Here is a tiny trained network, its code and every weight. The questions are about switching its units off for an input and a target symbol, where a switched-off unit gives its printed mean instead of its output.

import numpy as np


def w(rows, s, z=0):
    codes = np.array(rows[::2]) - 128.0
    scale = np.full(codes.shape[1], s)
    scale[-1] = z or s
    return codes * scale


def norm(h):
    return h / np.sqrt((h * h).mean(-1, keepdims=True) + 1e-5)


def f(y):
    return y / 2 * (1 + np.tanh(0.7978845608 * (y + 0.044715 * y**3)))


def softmax(a):
    e = np.exp(a - a.max(-1, keepdims=True))
    return e / e.sum(-1, keepdims=True)


def log_softmax(a):
    a = a - a.max(-1, keepdims=True)
    return a - np.log(np.exp(a).sum(-1, keepdims=True))


def net(x, mask):
    ids = ['αγδεζθλμπσφψ'.index(c) for c in x.split()]
    T = len(ids)
    res = E[ids] + P[:T]
    r = norm(res)
    for j in range(2):
        rows = slice(3 * j, 3 * j + 3)
        q, k, v = (r @ M[0][rows].T for M in (Q, K, V))
        z = softmax(np.where(np.tri(T) > 0, q @ k.T / 3**0.5, -1e9)) @ v
        o = O[0][rows]
        res = res + np.where(mask[j], z, o[:, -1]) @ o[:, :-1]
    y = f(norm(res) @ A[0][:, :-1].T + A[0][:, -1])
    res = res + np.where(mask[2:6], y, B[0][:, -1]) @ B[0][:, :-1]
    return log_softmax(norm(res)[-1] @ U[:, :-1].T + U[:, -1])


Q, K, V, O, A, B = {}, {}, {}, {}, {}, {}
E = w([
[52,124,111,167,147],'α',
[112,156,23,54,102],'γ',
[58,147,166,66,83],'δ',
[219,62,137,48,82],'ε',
[115,48,161,161,155],'ζ',
[76,178,111,68,93],'θ',
[137,116,98,49,76],'λ',
[150,106,74,100,153],'μ',
[106,88,143,119,90],'π',
[75,90,202,65,78],'σ',
[196,138,251,153,156],'φ',
[188,159,153,81,206],'ψ',
],0.019)
P = w([
[103,114,102,130,103],'0',
[20,20,45,7,143],'1',
[129,127,91,139,106],'2',
[106,138,170,39,204],'3',
[140,127,89,146,99],'4',
[131,169,204,65,195],'5',
[156,131,85,157,100],'6',
[158,203,225,93,182],'7',
[184,141,92,168,103],'8',
],0.018)
Q[0] = w([
[177,111,84,237,25],'h1',
[136,160,193,110,22],'h1',
[114,85,231,149,207],'h1',
[110,51,206,8,121],'h2',
[35,109,103,251,176],'h2',
[44,211,142,25,80],'h2',
],0.027)
K[0] = w([
[190,131,112,242,49],'h1',
[144,153,188,87,55],'h1',
[128,88,198,174,157],'h1',
[105,7,81,118,110],'h2',
[20,144,211,215,137],'h2',
[64,140,2,96,78],'h2',
],0.03)
V[0] = w([
[40,148,233,69,34],'h1',
[165,241,76,234,40],'h1',
[200,59,103,253,56],'h1',
[216,119,133,180,231],'h2',
[114,253,99,162,199],'h2',
[180,150,104,55,92],'h2',
],0.014)
O[0] = w([
[6,158,168,131,98,156],'h1',
[66,111,31,91,32,2],'h1',
[140,56,118,144,48,46],'h1',
[150,157,202,173,174,17],'h2',
[38,181,122,134,135,53],'h2',
[172,181,144,69,166,146],'h2',
],0.015,0.0097)
A[0] = w([
[111,185,61,186,157,248],'n1',
[157,106,31,181,167,154],'n2',
[140,152,116,125,202,253],'n3',
[125,160,86,254,174,66],'n4',
],0.042,0.0031)
B[0] = w([
[212,196,144,181,132,166],'n1',
[96,41,85,147,185,202],'n2',
[127,95,173,95,224,249],'n3',
[154,253,162,146,2,157],'n4',
],0.034,0.021)
U = w([
[122,163,102,247,108,170],'α',
[177,189,17,123,182,1],'γ',
[38,165,108,113,114,93],'δ',
[250,98,146,117,83,57],'ε',
[156,25,222,220,94,15],'ζ',
[141,218,72,126,108,120],'θ',
[160,133,78,40,93,68],'λ',
[90,98,151,115,202,174],'μ',
[113,68,163,125,34,92],'π',
[62,115,176,118,85,89],'σ',
[202,148,180,193,47,99],'φ',
[186,197,180,192,158,193],'ψ',
],0.016,0.0087)

Each question gives the input, a string of symbols that net reads in full, and the target symbol t.
The units are the heads (3 rows each of Q, K, V and O) and the neurons (one row each of A and B). Each row of codes is followed by its name. A weight is (code - 128) times the scale printed after its matrix; where a second scale follows, it is the last column's (O, A, B and U).
mask holds one flag per unit, heads first, then neurons. A switched-off unit (its flag False) gives its mean, the last column of its rows in O or B, instead of its output. The means were averaged over made-up inputs and are rounded, as every weight is.
A unit's drop is (log p(t) with every unit on - log p(t) with that unit switched off) / (log p(t) with every unit on - log p(t) with every unit switched off).
The circuit of an input: a set's keep is (log p(t) with only the set's units on - log p(t) with every unit switched off) / (log p(t) with every unit on - log p(t) with every unit switched off). Starting from all 6 units, units are removed one at a time, each time the one whose removal leaves the highest keep (on an exact tie, the one counted first), for as long as the keep stays at least 0.8.
units of the circuit, in order: the units of the circuit, biggest drop first
unit that matters most: the unit with the biggest drop
k most important neurons: the k neurons with the biggest drops, biggest first
heads that matter: for each layer, one digit per head in row order, 1 if its drop is at least 0.15 and else 0, layers parted by /
input μ α λ μ α α π, target π: units of the circuit, in order => (h1)
input ζ α α α α π θ α α, target α: units of the circuit, in order => (h1; h2; n1)
input α α γ μ δ, target δ: 2 most important neurons => (n3; n4)
input ε ζ λ ε ε, target ε: 3 most important neurons => (n3; n2; n4)
input δ λ ζ α μ θ α ζ, target ψ: units of the circuit, in order => (h2; n4)
input α ζ γ, target γ: 2 most important neurons => (n3; n1)
input α μ π γ σ α α γ γ, target γ: units of the circuit, in order => (h1; h2)
input θ γ ε, target ε: units of the circuit, in order => (h1; n3)
input ζ γ ζ σ α φ γ ζ, target ψ: units of the circuit, in order => (h2; n4; h1)
input π α μ μ φ, target φ: units of the circuit, in order => (n3; n2; h1)
input ε μ ζ μ ζ α ψ, target ψ: units of the circuit, in order => (n4; h2)
input λ α ζ, target ζ: heads that matter => 11
input ψ π μ μ α γ ε γ, target ψ: heads that matter => 10
input α ζ α α α θ φ, target φ: heads that matter => 11
input μ μ α α μ π θ α λ, target λ: 2 most important neurons => (n3; n1)
input ζ α α ζ ζ θ μ α, target ψ: 2 most important neurons => (n4; n3)
input ε α θ ζ μ μ ζ α, target ψ: unit that matters most => h1
input ζ δ ψ, target ψ: heads that matter => 01
input ψ λ π γ ψ α α, target α: heads that matter => 11
input α γ μ ε σ μ, target ψ: most important neuron => (n2)
input μ α λ, target λ: heads that matter => 10
